Below are the code and all the weights of a small trained network. Each question names an input and a target symbol and asks about switching units off, where a switched-off unit gives its printed mean instead of its output.

import numpy as np


def w(rows, s, z=0):
    codes = np.array(rows[::2]) - 128.0
    scale = np.full(codes.shape[1], s)
    scale[-1] = z or s
    return codes * scale


def f(y):
    return np.maximum(y, 0)


def softmax(a):
    e = np.exp(a - a.max(-1, keepdims=True))
    return e / e.sum(-1, keepdims=True)


def log_softmax(a):
    a = a - a.max(-1, keepdims=True)
    return a - np.log(np.exp(a).sum(-1, keepdims=True))


def net(x, mask):
    ids = ['αβγεζθλμστψω'.index(c) for c in x.split()]
    T = len(ids)
    res = E[ids] + P[:T]
    u = 0
    for l in range(3):
        r = res
        for j in range(2):
            rows = slice(3 * j, 3 * j + 3)
            q, k, v = (r @ M[l][rows].T for M in (Q, K, V))
            z = softmax(np.where(np.tri(T) > 0, q @ k.T / 3**0.5, -1e9)) @ v
            o = O[l][rows]
            res = res + np.where(mask[u + j], z, o[:, -1]) @ o[:, :-1]
        u += 2
        y = f(res @ A[l][:, :-1].T + A[l][:, -1])
        res = res + np.where(mask[u : u + 4], y, B[l][:, -1]) @ B[l][:, :-1]
        u += 4
    return log_softmax(res[-1] @ U[:, :-1].T + U[:, -1])


Q, K, V, O, A, B = {}, {}, {}, {}, {}, {}
E = w([
[139,117,143],'α',
[157,156,45],'β',
[151,115,147],'γ',
[144,117,145],'ε',
[108,201,111],'ζ',
[128,118,142],'θ',
[130,126,143],'λ',
[134,115,142],'μ',
[108,109,138],'σ',
[117,111,136],'τ',
[58,87,138],'ψ',
[169,3,101],'ω',
],0.019)
P = w([
[184,109,106],'0',
[68,117,64],'1',
[167,130,198],'2',
[41,133,49],'3',
[162,145,218],'4',
[23,139,36],'5',
[155,154,219],'6',
[6,151,17],'7',
[154,173,213],'8',
[2,164,16],'9',
[148,172,217],'10',
],0.0064)
Q[0] = w([
[133,135,153],'0.h1',
[67,152,66],'0.h1',
[161,114,158],'0.h1',
[110,115,195],'0.h2',
[187,154,122],'0.h2',
[97,165,253],'0.h2',
],0.015)
K[0] = w([
[132,111,141],'0.h1',
[72,127,99],'0.h1',
[162,112,129],'0.h1',
[117,191,78],'0.h2',
[170,128,145],'0.h2',
[123,250,113],'0.h2',
],0.021)
V[0] = w([
[157,112,58],'0.h1',
[108,26,23],'0.h1',
[60,70,172],'0.h1',
[137,74,92],'0.h2',
[156,6,163],'0.h2',
[92,253,149],'0.h2',
],0.0071)
O[0] = w([
[87,115,140,145],'0.h1',
[50,187,183,254],'0.h1',
[150,180,163,200],'0.h1',
[130,99,48,172],'0.h2',
[173,94,66,122],'0.h2',
[102,208,254,91],'0.h2',
],0.0061,0.003)
A[0] = w([
[50,224,104,133],'0.n1',
[121,254,150,102],'0.n2',
[88,144,137,252],'0.n3',
[230,119,50,148],'0.n4',
],0.0066,0.0032)
B[0] = w([
[186,95,192,237],'0.n1',
[128,3,168,192],'0.n2',
[105,111,169,255],'0.n3',
[95,212,196,212],'0.n4',
],0.0069,0.0043)
Q[1] = w([
[172,115,148],'1.h1',
[30,173,109],'1.h1',
[144,137,153],'1.h1',
[148,75,182],'1.h2',
[75,146,6],'1.h2',
[171,68,202],'1.h2',
],0.012)
K[1] = w([
[117,125,175],'1.h1',
[156,100,36],'1.h1',
[121,132,145],'1.h1',
[148,122,79],'1.h2',
[45,92,232],'1.h2',
[199,124,9],'1.h2',
],0.012)
V[1] = w([
[140,88,67],'1.h1',
[160,75,138],'1.h1',
[59,131,136],'1.h1',
[97,165,157],'1.h2',
[223,154,87],'1.h2',
[68,254,112],'1.h2',
],0.0079)
O[1] = w([
[181,107,114,113],'1.h1',
[123,66,68,130],'1.h1',
[138,114,166,188],'1.h1',
[110,182,161,152],'1.h2',
[160,128,51,4],'1.h2',
[103,255,103,123],'1.h2',
],0.0073,0.003)
A[1] = w([
[185,129,108,253],'1.n1',
[254,151,133,133],'1.n2',
[211,61,189,52],'1.n3',
[184,42,198,84],'1.n4',
],0.0089,0.0049)
B[1] = w([
[182,190,205,225],'1.n1',
[230,185,121,163],'1.n2',
[215,128,224,202],'1.n3',
[198,1,100,253],'1.n4',
],0.0096,0.0033)
Q[2] = w([
[54,201,73],'2.h1',
[35,113,171],'2.h1',
[122,153,255],'2.h1',
[124,95,144],'2.h2',
[159,52,105],'2.h2',
[56,155,40],'2.h2',
],0.0095)
K[2] = w([
[115,231,98],'2.h1',
[57,155,108],'2.h1',
[70,156,254],'2.h1',
[115,150,120],'2.h2',
[103,107,107],'2.h2',
[183,109,91],'2.h2',
],0.012)
V[2] = w([
[119,115,106],'2.h1',
[65,85,143],'2.h1',
[188,182,102],'2.h1',
[168,117,2],'2.h2',
[179,169,180],'2.h2',
[93,65,77],'2.h2',
],0.0072)
O[2] = w([
[119,126,106,103],'2.h1',
[44,253,69,175],'2.h1',
[240,41,150,52],'2.h1',
[96,209,141,1],'2.h2',
[184,82,216,170],'2.h2',
[51,194,55,99],'2.h2',
],0.0055,0.0059)
A[2] = w([
[2,143,94,239],'2.n1',
[191,153,102,254],'2.n2',
[111,4,145,178],'2.n3',
[60,43,77,157],'2.n4',
],0.0065,0.0068)
B[2] = w([
[254,208,149,254],'2.n1',
[67,150,191,214],'2.n2',
[44,83,32,245],'2.n3',
[226,188,73,176],'2.n4',
],0.0071,0.0079)
U = w([
[219,117,165,2],'α',
[183,120,147,58],'β',
[138,69,80,137],'γ',
[158,113,132,91],'ε',
[162,117,140,110],'ζ',
[139,113,123,120],'θ',
[9,78,205,135],'λ',
[110,112,105,145],'μ',
[141,125,113,164],'σ',
[99,116,95,180],'τ',
[187,235,213,160],'ψ',
[169,150,1,190],'ω',
],0.0081,0.0074)

Each question gives the input, a string of symbols that net reads in full, and the target symbol t.
The units are the heads (3 rows each of Q, K, V and O) and the neurons (one row each of A and B). Each row of codes is followed by its name. A weight is (code - 128) times the scale printed after its matrix; where a second scale follows, it is the last column's (O, A, B and U).
mask holds one flag per unit, layer by layer, with each layer's heads first. A switched-off unit (its flag False) gives its mean, the last column of its rows in O or B, instead of its output. The means were averaged over made-up inputs and are rounded, as every weight is.
A unit's drop is (log p(t) with every unit on - log p(t) with that unit switched off) / (log p(t) with every unit on - log p(t) with every unit switched off).
The circuit of an input: a set's keep is (log p(t) with only the set's units on - log p(t) with every unit switched off) / (log p(t) with every unit on - log p(t) with every unit switched off). Starting from the 12 units with the biggest drops (on a tie, the unit counted first), units are removed one at a time, each time the one whose removal leaves the highest keep (on an exact tie, the one counted first), for as long as the keep stays at least 0.8.
units of the circuit, in order: the units of the circuit, biggest drop first
most important unit: the unit with the biggest drop
top k neurons: the k neurons with the biggest drops, biggest first
top k neurons in layer l: the k neurons of layer l with the biggest drops, biggest first
heads that matter: for each layer, one digit per head in row order, 1 if its drop is at least 0.15 and else 0, layers parted by /
input ω ω ψ β ψ γ ψ ψ ζ ψ, target ψ: heads that matter : 00 / 00 / 10
input β σ ψ β β γ β ζ ψ λ θ, target λ: units of the circuit, in order : (0.h2; 2.n1)
input γ ζ β β ψ θ, target ψ: units of the circuit, in order : (0.h2; 2.h1; 1.n4; 2.n3)
input ψ ζ ψ γ ε θ μ, target λ: heads that matter : 01 / 00 / 00
input ε ζ ψ β, target ψ: units of the circuit, in order : (2.n3; 1.h2; 0.h2)
input ε α ψ ψ γ σ, target ψ: units of the circuit, in order : (2.h1; 2.n1; 1.n4; 2.n3)
input ζ ψ τ, target λ: units of the circuit, in order : (0.h2; 2.n1; 2.n4)
input γ ε ζ σ β ψ ζ ψ τ, target λ: top neuron in layer 0 : (0.n1)
input β ω ψ τ σ, target γ: units of the circuit, in order : (0.h2; 1.h2)
input μ ψ γ σ ω ω, target ω: top 2 neurons : (2.n4; 2.n3)
input ψ ψ μ α ω ψ μ ε, target ψ: units of the circuit, in order : (1.n4; 2.n3; 2.h1)
input ψ α γ ψ ψ λ, target ψ: units of the circuit, in order : (2.h1; 2.n3; 1.n4)
input ζ σ μ ψ ω ε α, target γ: heads that matter : 01 / 01 / 00
input ζ β ψ β α σ ζ σ ω γ ε, target γ: most important unit : 0.h2
input β σ β ψ μ ψ β β ω τ θ, target γ: units of the circuit, in order : (0.h2; 1.h2; 1.n4)
input γ ζ α α τ τ μ ζ α, target λ: units of the circuit, in order : (0.h2; 2.n1; 0.n2)
input ψ α ω μ ε ω ε, target γ: top 3 neurons : (1.n4; 2.n3; 2.n1)
input γ β γ γ τ ζ ψ α, target ψ: heads that matter : 01 / 01 / 10
input β θ μ ζ α ψ ψ ε ε β ω, target γ: heads that matter : 01 / 01 / 00
input γ β β ζ μ ε ψ ω ζ, target λ: top 3 neurons in layer 0 : (0.n4; 0.n2; 0.n1)
